Below is a small trained network, with its code and all its weights. Each question gives an input and a class and asks what happens when units are switched off, that is, made to give their printed mean instead of their output.

import numpy as np


def w(rows, s, z=0):
    codes = np.array(rows[::2]) - 128.0
    scale = np.full(codes.shape[1], s)
    scale[-1] = z or s
    return codes * scale


def f(y):
    return y / 2 * (1 + np.tanh(0.7978845608 * (y + 0.044715 * y**3)))


def log_softmax(a):
    a = a - a.max(-1, keepdims=True)
    return a - np.log(np.exp(a).sum(-1, keepdims=True))


def net(x, mask):
    res = np.array(x, float).reshape(1, 6) / 4 @ E
    y = f(res @ A[0][:, :-1].T + A[0][:, -1])
    res = res + np.where(mask, y, B[0][:, -1]) @ B[0][:, :-1]
    return log_softmax(res[-1] @ U[:, :-1].T + U[:, -1])


A, B = {}, {}
E = w([
[131,86,98,133,181,142],'x0',
[82,106,192,143,69,91],'x1',
[164,99,181,206,122,254],'x2',
[112,169,63,169,92,154],'x3',
[107,82,118,132,217,106],'x4',
[161,49,35,117,150,99],'x5',
],0.0098)
A[0] = w([
[154,192,89,75,83,139,187],'n0',
[162,15,20,203,218,177,233],'n1',
[188,138,124,80,179,197,183],'n2',
[111,97,128,105,154,1,243],'n3',
[131,90,123,54,209,78,51],'n4',
[59,212,124,91,84,43,237],'n5',
[85,149,111,127,35,137,88],'n6',
[55,98,139,169,42,205,254],'n7',
],0.0088,0.0048)
B[0] = w([
[166,136,175,184,27,71,180],'n0',
[103,111,228,103,100,147,245],'n1',
[192,189,199,149,32,49,175],'n2',
[75,92,121,84,173,149,235],'n3',
[144,92,18,118,184,2,182],'n4',
[86,167,195,134,131,229,238],'n5',
[170,168,121,138,36,81,161],'n6',
[237,208,161,137,70,91,208],'n7',
],0.0096,0.012)
U = w([
[137,158,49,166,90,124,3],'0',
[124,182,252,134,97,194,226],'1',
[193,163,98,116,107,5,60],'2',
[1,76,128,68,178,122,145],'3',
],0.0091,0.0044)

Each question gives the input, the list of numbers given to net, and the class t.
The units are the neurons (one row each of A and B). Each row of codes is followed by its name. A weight is (code - 128) times the scale printed after its matrix; where a second scale follows, it is the last column's (A, B and U).
mask holds one flag per neuron, in row order. A switched-off neuron (its flag False) gives its mean, the last column of its row in B, instead of its output. The means were averaged over made-up inputs and are rounded, as every weight is.
A unit's drop is (log p(t) with every unit on - log p(t) with that unit switched off) / (log p(t) with every unit on - log p(t) with every unit switched off).
The circuit of an input: a set's keep is (log p(t) with only the set's units on - log p(t) with every unit switched off) / (log p(t) with every unit on - log p(t) with every unit switched off). Starting from all 8 units, units are removed one at a time, each time the one whose removal leaves the highest keep (on an exact tie, the one counted first), for as long as the keep stays at least 0.8.
units of the circuit, in order: the units of the circuit, biggest drop first
top k neurons: the k neurons with the biggest drops, biggest first
drop when u is switched off: that unit's drop, to one decimal
input [7,-8,-8,-8,0,-5], class 3: units of the circuit, in order : [n3]
input [-4,5,2,0,-8,4], class 2: units of the circuit, in order : [n1; n6]
input [-2,-6,-1,-3,-8,0], class 2: top 2 neurons : [n1; n5]
input [3,-6,0,0,-8,2], class 2: top 3 neurons : [n5; n3; n2]
input [3,-6,4,6,-8,-4], class 2: units of the circuit, in order : [n5; n1]
input [0,1,-6,1,-5,2], class 1: top 3 neurons : [n5; n0; n4]
input [1,-7,-8,8,-7,5], class 1: top 2 neurons : [n5; n4]
input [8,-5,-7,-2,-2,6], class 3: drop when n2 is switched off : 0.0
input [3,3,-1,8,3,6], class 3: drop when n5 is switched off : 0.2
input [-6,2,2,-6,0,3], class 3: drop when n6 is switched off : 0.1
input [-1,3,-5,6,-5,7], class 1: top 2 neurons : [n5; n4]
